Below are the code and all the weights of a small trained network. Each question names an input and a target symbol and asks about switching units off, where a switched-off unit gives its printed mean instead of its output.

import numpy as np


def w(rows, s, z=0):
    codes = np.array(rows[::2]) - 128.0
    scale = np.full(codes.shape[1], s)
    scale[-1] = z or s
    return codes * scale


def norm(h):
    return h / np.sqrt((h * h).mean(-1, keepdims=True) + 1e-5)


def f(y):
    return y / 2 * (1 + np.tanh(0.7978845608 * (y + 0.044715 * y**3)))


def softmax(a):
    e = np.exp(a - a.max(-1, keepdims=True))
    return e / e.sum(-1, keepdims=True)


def log_softmax(a):
    a = a - a.max(-1, keepdims=True)
    return a - np.log(np.exp(a).sum(-1, keepdims=True))


def net(x, mask):
    ids = ['αδεηθλμξπστ'.index(c) for c in x.split()]
    T = len(ids)
    res = E[ids] + P[:T]
    u = 0
    for l in range(3):
        q, k, v = (norm(res) @ M[l].T for M in (Q, K, V))
        z = softmax(np.where(np.tri(T) > 0, q @ k.T / 3**0.5, -1e9)) @ v
        res = res + np.where(mask[u], z, O[l][:, -1]) @ O[l][:, :-1]
        u += 1
        y = f(norm(res) @ A[l][:, :-1].T + A[l][:, -1])
        res = res + np.where(mask[u : u + 8], y, B[l][:, -1]) @ B[l][:, :-1]
        u += 8
    return log_softmax(norm(res)[-1] @ U[:, :-1].T + U[:, -1])


Q, K, V, O, A, B = {}, {}, {}, {}, {}, {}
E = w([
[101,121,99,105,175,96,132,96,253,131,121],'α',
[146,190,98,153,136,22,114,105,103,128,168],'δ',
[114,73,122,107,184,207,110,154,208,144,80],'ε',
[109,87,162,27,183,135,203,147,171,123,111],'η',
[115,36,163,124,146,232,124,111,90,164,72],'θ',
[128,148,181,61,121,62,204,140,49,111,160],'λ',
[74,202,155,80,139,27,173,171,189,68,144],'μ',
[146,140,143,155,84,120,96,165,5,138,131],'ξ',
[124,27,163,81,130,127,159,101,36,101,118],'π',
[137,43,97,205,110,180,52,131,62,126,90],'σ',
[117,207,98,217,103,163,85,103,182,161,107],'τ',
],0.0017)
P = w([
[105,166,186,86,157,131,75,18,94,55,38],'0',
[60,99,129,177,220,153,164,143,119,109,199],'1',
[110,98,202,126,135,43,115,131,146,234,83],'2',
[123,150,97,143,124,109,140,123,111,87,9],'3',
[59,101,83,170,132,167,186,129,123,146,218],'4',
[153,138,207,142,148,81,67,144,161,197,88],'5',
[131,165,56,97,56,135,153,124,107,123,56],'6',
[33,107,34,125,91,169,194,132,124,163,176],'7',
[205,117,241,156,153,79,73,156,165,164,158],'8',
[229,165,70,125,92,158,168,131,130,111,111],'9',
[69,99,43,139,123,194,170,160,158,173,179],'10',
],0.0013)
Q[0] = w([
[131,116,193,43,143,73,207,143,66,79,162],'0.h1',
[154,2,153,135,111,237,112,141,29,151,93],'0.h1',
[83,70,137,44,207,209,177,137,245,131,85],'0.h1',
],0.0065)
K[0] = w([
[129,108,190,12,139,49,230,164,33,88,157],'0.h1',
[144,33,146,127,112,210,106,151,36,137,93],'0.h1',
[103,70,138,47,169,189,156,138,254,126,94],'0.h1',
],0.006)
V[0] = w([
[105,127,123,130,116,117,129,130,111,116,129],'0.h1',
[255,161,47,141,92,174,155,164,136,151,129],'0.h1',
[173,165,99,125,127,121,154,145,137,132,148],'0.h1',
],0.0022)
O[0] = w([
[130,101,126,129,155,162,141,119,182,141,122,134],'0.h1',
[1,105,217,80,144,58,119,111,137,38,83,3],'0.h1',
[94,37,163,133,117,185,114,131,114,111,80,101],'0.h1',
],0.0014,0.00049)
A[0] = w([
[74,199,93,138,148,192,147,153,170,110,129,94],'0.n1',
[113,128,82,128,139,112,115,191,249,120,160,20],'0.n2',
[116,189,69,188,114,75,118,171,66,98,179,162],'0.n3',
[113,98,175,111,121,121,131,93,131,70,80,179],'0.n4',
[254,155,36,130,86,150,145,130,123,131,97,85],'0.n5',
[125,85,181,109,175,46,102,147,112,121,161,2],'0.n6',
[99,120,98,50,162,142,203,177,101,92,161,24],'0.n7',
[94,38,45,138,143,181,87,193,144,87,93,152],'0.n8',
],0.0022,0.00093)
B[0] = w([
[142,49,119,116,130,106,138,146,83,136,146,217],'0.n1',
[147,132,157,157,122,171,136,132,4,139,119,153],'0.n2',
[130,78,136,109,160,194,185,130,161,133,112,255],'0.n3',
[117,157,115,110,129,107,116,103,123,123,101,121],'0.n4',
[176,143,97,139,136,129,167,164,138,164,126,155],'0.n5',
[123,126,104,122,104,147,97,121,155,174,97,65],'0.n6',
[119,140,112,242,115,150,85,108,126,134,117,106],'0.n7',
[133,176,129,121,132,55,191,105,123,118,165,158],'0.n8',
],0.0027,0.00093)
Q[1] = w([
[38,119,37,185,106,213,183,93,81,3,196],'1.h1',
[211,138,213,94,190,101,79,149,156,91,135],'1.h1',
[59,90,94,203,181,164,211,138,107,163,213],'1.h1',
],0.0059)
K[1] = w([
[185,120,195,119,205,87,108,123,137,138,149],'1.h1',
[119,125,62,89,76,121,162,113,93,141,115],'1.h1',
[194,110,255,139,92,107,59,130,150,137,132],'1.h1',
],0.0076)
V[1] = w([
[124,109,90,253,130,174,32,137,135,127,76],'1.h1',
[87,214,153,127,141,173,124,182,237,153,127],'1.h1',
[120,209,105,190,60,35,140,99,120,91,197],'1.h1',
],0.0022)
O[1] = w([
[148,45,223,177,112,128,133,149,202,63,224,249],'1.h1',
[169,141,215,189,252,143,119,144,91,153,105,255],'1.h1',
[48,88,98,186,107,126,239,90,91,170,99,104],'1.h1',
],0.0025,0.00095)
A[1] = w([
[132,90,158,178,145,163,120,140,151,72,193,2],'1.n1',
[150,107,179,138,162,120,171,157,155,152,127,47],'1.n2',
[130,175,78,83,170,168,142,126,76,100,136,52],'1.n3',
[159,159,58,127,105,148,154,125,149,105,110,143],'1.n4',
[86,142,68,114,113,168,154,177,132,113,184,80],'1.n5',
[139,90,141,117,75,116,174,107,160,109,141,111],'1.n6',
[69,134,157,104,135,103,112,63,112,3,80,63],'1.n7',
[86,106,86,132,108,165,151,85,72,112,114,84],'1.n8',
],0.0043,0.0018)
B[1] = w([
[144,142,177,66,93,118,206,78,109,162,120,251],'1.n1',
[108,158,136,162,137,115,44,70,78,98,66,247],'1.n2',
[153,149,214,200,87,131,118,83,163,104,85,148],'1.n3',
[148,74,252,162,130,111,60,94,64,118,174,200],'1.n4',
[108,102,48,64,125,90,11,116,93,97,116,134],'1.n5',
[193,138,111,204,148,172,98,187,147,115,76,139],'1.n6',
[118,226,120,41,171,184,159,53,113,179,74,138],'1.n7',
[142,170,116,107,184,125,98,145,165,124,123,131],'1.n8',
],0.0025,0.0013)
Q[2] = w([
[96,158,140,217,70,149,85,153,169,203,157],'2.h1',
[110,163,158,200,102,116,92,195,202,252,54],'2.h1',
[193,82,107,14,141,34,99,229,218,237,60],'2.h1',
],0.0031)
K[2] = w([
[90,179,101,156,30,157,64,182,182,154,136],'2.h1',
[31,234,100,153,23,155,151,207,104,125,127],'2.h1',
[154,167,176,107,88,146,173,196,4,80,107],'2.h1',
],0.003)
V[2] = w([
[179,33,123,122,176,68,93,49,248,173,84],'2.h1',
[139,82,149,69,207,94,165,198,76,15,89],'2.h1',
[83,142,135,95,83,140,132,184,192,149,82],'2.h1',
],0.0016)
O[2] = w([
[37,105,59,123,127,185,89,71,131,2,151,254],'2.h1',
[112,154,74,143,135,141,120,177,183,216,176,13],'2.h1',
[157,128,121,163,197,117,125,134,99,130,159,39],'2.h1',
],0.0025,0.00093)
A[2] = w([
[194,112,156,94,66,210,137,146,148,70,180,84],'2.n1',
[154,108,49,4,67,122,132,134,149,153,156,4],'2.n2',
[108,80,12,151,76,115,149,197,113,118,141,16],'2.n3',
[200,97,56,163,109,100,83,226,150,133,143,55],'2.n4',
[138,219,63,58,143,119,65,79,96,120,78,81],'2.n5',
[101,179,138,119,138,132,126,78,104,204,85,138],'2.n6',
[190,155,202,238,89,99,59,135,127,72,90,31],'2.n7',
[117,149,93,98,152,161,124,59,63,46,161,37],'2.n8',
],0.0037,0.0016)
B[2] = w([
[109,174,99,119,188,53,126,139,193,99,128,137],'2.n1',
[241,118,108,237,80,137,129,94,13,120,87,113],'2.n2',
[148,104,94,104,193,166,204,110,252,157,96,117],'2.n3',
[37,172,152,76,120,204,150,125,101,112,114,118],'2.n4',
[169,135,237,135,201,197,209,56,189,54,120,168],'2.n5',
[172,184,114,103,123,97,104,143,165,67,137,170],'2.n6',
[210,32,114,167,180,68,68,96,169,239,60,254],'2.n7',
[130,165,178,97,61,129,118,181,132,232,56,167],'2.n8',
],0.0028,0.0034)
U = w([
[70,46,215,180,131,124,214,123,71,101,215,106],'α',
[133,97,48,127,67,58,182,125,254,39,186,23],'δ',
[73,211,62,210,228,139,103,143,51,105,135,73],'ε',
[157,213,206,83,182,172,153,77,179,68,84,216],'η',
[100,85,117,97,76,221,8,95,80,53,169,4],'θ',
[204,193,85,112,52,44,127,155,66,89,171,245],'λ',
[108,202,143,67,191,33,113,234,174,161,213,20],'μ',
[60,177,174,81,22,144,103,191,69,233,108,191],'ξ',
[187,104,48,166,47,214,203,92,41,138,85,88],'π',
[36,80,49,91,179,205,188,150,214,194,95,26],'σ',
[171,54,142,177,165,65,56,120,168,204,82,189],'τ',
],0.0065,0.0012)

Each question gives the input, a string of symbols that net reads in full, and the target symbol t.
The units are the heads (3 rows each of Q, K, V and O) and the neurons (one row each of A and B). Each row of codes is followed by its name. A weight is (code - 128) times the scale printed after its matrix; where a second scale follows, it is the last column's (O, A, B and U).
mask holds one flag per unit, layer by layer, with each layer's heads first. A switched-off unit (its flag False) gives its mean, the last column of its rows in O or B, instead of its output. The means were averaged over made-up inputs and are rounded, as every weight is.
A unit's drop is (log p(t) with every unit on - log p(t) with that unit switched off) / (log p(t) with every unit on - log p(t) with every unit switched off).
The circuit of an input: a set's keep is (log p(t) with only the set's units on - log p(t) with every unit switched off) / (log p(t) with every unit on - log p(t) with every unit switched off). Starting from the 12 units with the biggest drops (on a tie, the unit counted first), units are removed one at a time, each time the one whose removal leaves the highest keep (on an exact tie, the one counted first), for as long as the keep stays at least 0.8.
units of the circuit, in order: the units of the circuit, biggest drop first
top k neurons: the k neurons with the biggest drops, biggest first
k most important neurons of layer l: the k neurons of layer l with the biggest drops, biggest first
input σ η τ τ μ τ δ η δ, target η: top 4 neurons : (1.n4 2.n5 0.n1 2.n7)
input λ τ η τ τ α α θ, target ξ: top 2 neurons : (2.n8 0.n8)
input τ τ ξ α τ τ λ ξ, target α: units of the circuit, in order : (1.h1 2.n7)
input η η τ λ, target η: units of the circuit, in order : (1.n7 2.n5)
input τ η ε η τ λ θ τ, target η: units of the circuit, in order : (1.h1 2.n5)
input δ δ δ τ, target η: units of the circuit, in order : (0.h1 1.n7 2.n5)
input μ λ η, target μ: units of the circuit, in order : (2.n7 2.h1)
input δ σ σ, target σ: top 2 neurons : (0.n8 2.n4)
input λ τ η η δ τ δ θ τ τ ξ, target α: top 2 neurons : (1.n1 2.n7)
input δ λ π, target π: units of the circuit, in order : (1.h1 2.n2 0.h1)
input δ δ ξ δ σ α λ, target η: top 3 neurons : (1.n7 2.n5 0.n7)
input τ τ σ τ τ τ π τ, target α: units of the circuit, in order : (1.h1 1.n1 2.n7)
input ε λ τ τ ξ τ μ ξ α, target ξ: most important neuron of layer 1 : (1.n3)
input τ μ α μ δ ξ δ η, target π: top 3 neurons : (1.n5 2.n2 1.n1)
input τ τ ξ μ ξ λ τ δ α δ δ, target ξ: 2 most important neurons of layer 0 : (0.n3 0.n2)
input ξ τ π τ δ, target θ: top 3 neurons : (1.n5 1.n4 2.n7)
input δ δ τ σ, target η: top 2 neurons : (1.n7 2.n5)
input τ η π α ξ α η τ, target ξ: top 3 neurons : (2.n8 2.n7 0.n8)
input τ δ ξ τ μ π τ η, target θ: top 2 neurons : (1.n5 0.n7)
input τ δ τ α θ τ η ξ μ, target ξ: top 2 neurons : (1.n3 2.n4)
input τ λ η τ π τ σ σ η, target σ: top 3 neurons : (0.n8 1.n6 2.n4)
input τ ε δ τ δ σ δ δ λ π, target η: top 2 neurons : (1.n7 2.n5)
input ε τ τ α τ δ τ δ ξ τ μ, target π: top 2 neurons : (1.n5 2.n2)
input α δ θ α η τ σ λ η λ, target τ: most important neuron of layer 1 : (1.n4)
input τ τ α σ λ δ λ δ ξ η τ, target π: most important neuron of layer 0 : (0.n1)
input π α τ ξ δ η, target ξ: 2 most important neurons of layer 2 : (2.n4 2.n7)
input τ π α α η, target ξ: 2 most important neurons of layer 2 : (2.n8 2.n7)
input π η τ τ τ τ η τ λ ξ η, target η: 2 most important neurons of layer 1 : (1.n5 1.n3)
